Below are the code and all the weights of a small trained network. Each question names an input and a class and asks about switching units off, where a switched-off unit gives its printed mean instead of its output.

import numpy as np


def w(rows, s, z=0):
    codes = np.array(rows[::2]) - 128.0
    scale = np.full(codes.shape[1], s)
    scale[-1] = z or s
    return codes * scale


def f(y):
    return np.maximum(y, 0)


def log_softmax(a):
    a = a - a.max(-1, keepdims=True)
    return a - np.log(np.exp(a).sum(-1, keepdims=True))


def net(x, mask):
    res = np.array(x, float).reshape(1, 8) / 4 @ E
    y = f(res @ A[0][:, :-1].T + A[0][:, -1])
    res = res + np.where(mask, y, B[0][:, -1]) @ B[0][:, :-1]
    return log_softmax(res[-1] @ U[:, :-1].T + U[:, -1])


A, B = {}, {}
E = w([
[175,140,182,101,83,107,40,78,133,85,67,122],'x0',
[205,111,196,119,234,109,122,185,110,199,2,157],'x1',
[216,63,122,209,191,71,206,66,142,110,170,162],'x2',
[171,140,176,161,140,115,165,137,229,102,108,4],'x3',
[40,80,190,52,110,107,230,8,173,135,139,98],'x4',
[111,107,227,104,63,21,111,214,49,135,191,171],'x5',
[158,64,152,127,157,132,67,124,172,105,137,179],'x6',
[91,117,100,98,109,163,66,138,166,221,195,165],'x7',
],0.0085)
A[0] = w([
[140,131,48,193,160,105,98,192,109,136,161,107,167],'n0',
[97,105,155,123,127,104,136,119,146,215,116,133,130],'n1',
[122,129,104,97,86,112,100,156,124,154,152,74,143],'n2',
[113,156,122,81,184,179,147,16,139,100,119,84,223],'n3',
[116,89,118,107,138,211,126,81,127,162,118,121,237],'n4',
[119,152,201,123,161,124,75,213,114,116,130,107,227],'n5',
[61,101,142,138,154,170,181,77,119,160,99,145,100],'n6',
[132,123,79,130,135,158,125,135,128,148,124,142,98],'n7',
[71,92,165,132,146,92,137,125,154,127,152,208,108],'n8',
[181,52,114,128,157,152,170,115,98,132,141,152,80],'n9',
[186,120,148,159,151,169,115,113,147,98,98,85,197],'n10',
[110,173,100,151,92,178,106,77,130,90,55,82,150],'n11',
[173,107,132,134,133,108,82,149,107,105,183,185,253],'n12',
[138,171,145,63,75,167,90,140,97,148,104,93,186],'n13',
[103,101,154,92,77,83,107,107,143,104,222,141,160],'n14',
[85,132,97,109,128,163,121,101,165,189,79,114,234],'n15',
[179,151,78,174,122,134,144,153,132,137,176,155,156],'n16',
[126,122,151,75,137,165,55,159,115,132,101,250,185],'n17',
[152,99,105,152,212,112,195,86,119,86,97,86,248],'n18',
[82,77,161,163,86,115,119,152,113,109,154,154,80],'n19',
[133,152,162,91,128,143,157,154,113,143,76,25,208],'n20',
[126,146,78,180,129,179,80,103,134,94,101,94,123],'n21',
[187,95,129,142,147,109,158,138,88,82,115,77,141],'n22',
[126,137,119,68,128,97,67,181,111,110,166,139,134],'n23',
[158,185,149,141,131,96,113,154,154,200,64,91,146],'n24',
[129,120,181,142,129,90,145,136,136,98,80,114,122],'n25',
[78,125,114,92,49,165,161,106,90,132,186,102,213],'n26',
[116,121,185,162,104,16,177,188,138,106,125,136,236],'n27',
[100,112,176,139,191,100,183,105,91,117,104,115,160],'n28',
[148,104,70,116,160,163,151,71,169,159,125,135,177],'n29',
[165,97,178,102,153,134,67,185,93,162,70,141,186],'n30',
[132,174,197,160,134,43,167,133,128,74,121,113,141],'n31',
[89,90,136,104,148,146,184,91,114,163,158,181,145],'n32',
[88,71,129,123,205,97,178,95,144,174,133,125,108],'n33',
[78,186,137,91,118,132,129,127,108,116,151,128,85],'n34',
[134,119,123,121,123,145,60,142,108,122,122,189,107],'n35',
[133,124,173,127,135,112,146,109,179,90,134,81,160],'n36',
[125,109,165,119,87,81,95,138,116,47,174,184,174],'n37',
[169,119,123,116,119,154,155,96,186,77,116,124,94],'n38',
[152,136,94,132,134,144,143,176,104,147,205,159,192],'n39',
[36,173,81,88,86,189,178,93,105,154,127,139,186],'n40',
[152,134,102,174,128,116,169,161,121,133,172,114,157],'n41',
],0.012,0.0048)
B[0] = w([
[102,195,113,216,186,216,169,162,123,97,192,108,222],'n0',
[103,141,221,95,174,82,148,145,186,171,136,105,182],'n1',
[64,169,169,151,103,174,157,113,50,128,118,107,187],'n2',
[137,113,113,48,81,83,85,102,169,53,139,149,245],'n3',
[176,155,109,85,171,100,46,145,185,99,133,180,211],'n4',
[101,117,211,138,162,173,164,169,124,142,50,157,226],'n5',
[131,146,95,61,162,54,126,143,188,154,172,134,197],'n6',
[164,148,143,159,129,82,94,187,130,89,179,124,164],'n7',
[116,69,110,144,120,125,132,77,175,218,71,108,206],'n8',
[202,86,65,148,144,127,124,107,149,164,179,134,192],'n9',
[172,137,155,139,117,198,119,103,127,48,110,255,212],'n10',
[153,160,140,110,100,151,61,127,116,21,145,200,220],'n11',
[98,50,105,248,118,205,137,118,83,185,80,154,245],'n12',
[84,183,169,69,88,134,111,195,81,91,104,176,222],'n13',
[26,48,235,146,60,184,126,35,176,210,147,47,253],'n14',
[121,145,112,96,170,96,83,189,145,88,180,168,218],'n15',
[161,173,91,195,167,196,146,127,163,152,216,91,203],'n16',
[50,51,64,191,187,78,43,198,97,181,36,206,254],'n17',
[223,77,47,65,122,134,169,71,104,128,181,180,254],'n18',
[50,92,166,138,73,131,144,98,155,200,101,86,200],'n19',
[164,190,167,26,99,122,184,170,116,63,115,136,212],'n20',
[186,176,74,176,101,193,56,71,131,62,178,148,205],'n21',
[157,94,94,182,102,186,213,133,59,90,78,148,197],'n22',
[39,138,182,172,172,180,101,101,89,152,45,98,213],'n23',
[154,172,207,111,154,179,179,208,183,91,116,155,200],'n24',
[183,113,106,102,89,152,187,162,79,99,57,133,183],'n25',
[66,189,86,104,57,48,70,117,79,112,197,28,246],'n26',
[124,86,126,97,70,177,230,89,77,180,89,71,248],'n27',
[218,71,69,65,132,81,218,182,139,155,87,116,208],'n28',
[188,142,149,139,172,92,70,70,226,104,170,120,219],'n29',
[116,137,181,152,127,158,165,245,82,132,36,238,234],'n30',
[117,73,115,140,71,160,215,84,24,203,79,68,210],'n31',
[116,93,152,67,191,14,82,113,190,189,155,57,219],'n32',
[191,64,130,68,183,57,165,133,205,215,138,133,212],'n33',
[70,124,133,128,82,148,132,168,61,73,108,84,178],'n34',
[92,81,78,194,154,112,52,162,102,137,87,153,201],'n35',
[188,130,127,61,78,149,155,63,114,121,109,179,196],'n36',
[61,87,150,190,75,142,104,22,129,192,80,54,251],'n37',
[158,145,106,130,81,161,98,41,160,115,146,152,187],'n38',
[80,142,144,214,210,157,139,125,167,154,200,87,221],'n39',
[110,225,48,55,124,44,31,237,68,115,171,29,246],'n40',
[181,125,129,173,154,151,198,87,113,108,202,88,193],'n41',
],0.007,0.014)
U = w([
[20,84,212,164,45,139,136,44,132,171,154,67,207],'0',
[165,81,112,60,201,46,134,115,229,168,160,132,76],'1',
[196,135,86,130,86,176,68,70,176,15,106,175,98],'2',
[166,160,92,244,205,197,165,141,146,114,212,102,252],'3',
[84,71,94,205,176,140,63,189,76,144,46,214,177],'4',
[205,64,84,109,78,125,254,108,69,119,101,111,57],'5',
[140,158,241,99,127,163,176,217,112,102,48,159,122],'6',
[38,209,72,88,68,87,70,178,66,75,151,60,61],'7',
],0.0087,0.0029)

Each question gives the input, the list of numbers given to net, and the class t.
The units are the neurons (one row each of A and B). Each row of codes is followed by its name. A weight is (code - 128) times the scale printed after its matrix; where a second scale follows, it is the last column's (A, B and U).
mask holds one flag per neuron, in row order. A switched-off neuron (its flag False) gives its mean, the last column of its row in B, instead of its output. The means were averaged over made-up inputs and are rounded, as every weight is.
A unit's drop is (log p(t) with every unit on - log p(t) with that unit switched off) / (log p(t) with every unit on - log p(t) with every unit switched off).
The circuit of an input: a set's keep is (log p(t) with only the set's units on - log p(t) with every unit switched off) / (log p(t) with every unit on - log p(t) with every unit switched off). Starting from the 12 units with the biggest drops (on a tie, the unit counted first), units are removed one at a time, each time the one whose removal leaves the highest keep (on an exact tie, the one counted first), for as long as the keep stays at least 0.8.
circuit, biggest first: the units of the circuit, biggest drop first
unit that matters most: the unit with the biggest drop
top k neurons: the k neurons with the biggest drops, biggest first
drop of u: that unit's drop, to one decimal
input [-6,-7,4,3,-2,2,-8,-2], class 3: unit that matters most : n41
input [3,2,0,5,-4,-1,6,-6], class 5: top 4 neurons : n18, n31, n22, n13
input [-5,1,-5,3,-4,-5,-2,8], class 7: top 2 neurons : n40, n12
input [-7,1,-4,8,0,0,3,-2], class 5: top 2 neurons : n30, n13
input [-4,-2,-4,-6,6,-4,4,2], class 7: top 2 neurons : n40, n26
input [1,7,-5,1,-3,6,-5,8], class 6: top 4 neurons : n24, n5, n13, n20
input [-5,0,-6,6,2,4,-4,-2], class 7: top 2 neurons : n26, n30
input [-5,1,2,-1,-2,-7,-1,7], class 3: top 4 neurons : n0, n16, n21, n39
input [3,-3,5,-6,-6,-6,7,1], class 3: top 3 neurons : n16, n0, n21
input [-2,-7,3,-2,3,-5,0,3], class 7: top 3 neurons : n40, n26, n28
input [8,-2,6,-7,-3,7,5,-2], class 0: top 4 neurons : n37, n14, n19, n27
input [1,7,-1,-2,-6,4,-2,-7], class 6: top 2 neurons : n24, n5
input [-3,2,7,3,-6,6,4,8], class 3: top 3 neurons : n16, n0, n39
input [-5,4,1,8,3,7,-1,5], class 5: unit that matters most : n27
input [-6,6,7,-7,0,6,7,-6], class 5: top 2 neurons : n27, n28
input [7,-1,-8,-7,4,1,3,6], class 7: top 2 neurons : n40, n26
input [5,1,3,8,-5,7,4,-3], class 5: top 2 neurons : n31, n27
input [-5,-4,4,-1,-3,2,-3,6], class 3: drop of n16 : 0.1
input [1,-5,5,-5,-8,8,2,5], class 0: drop of n14 : 0.8
input [2,-2,-1,-8,8,-8,-1,-3], class 1: circuit, biggest first : n6
input [1,-1,-1,-6,5,-8,-8,-6], class 7: drop of n40 : 1.8
input [5,6,-8,-6,7,-2,6,-2], class 4: drop of n17 : 4.7
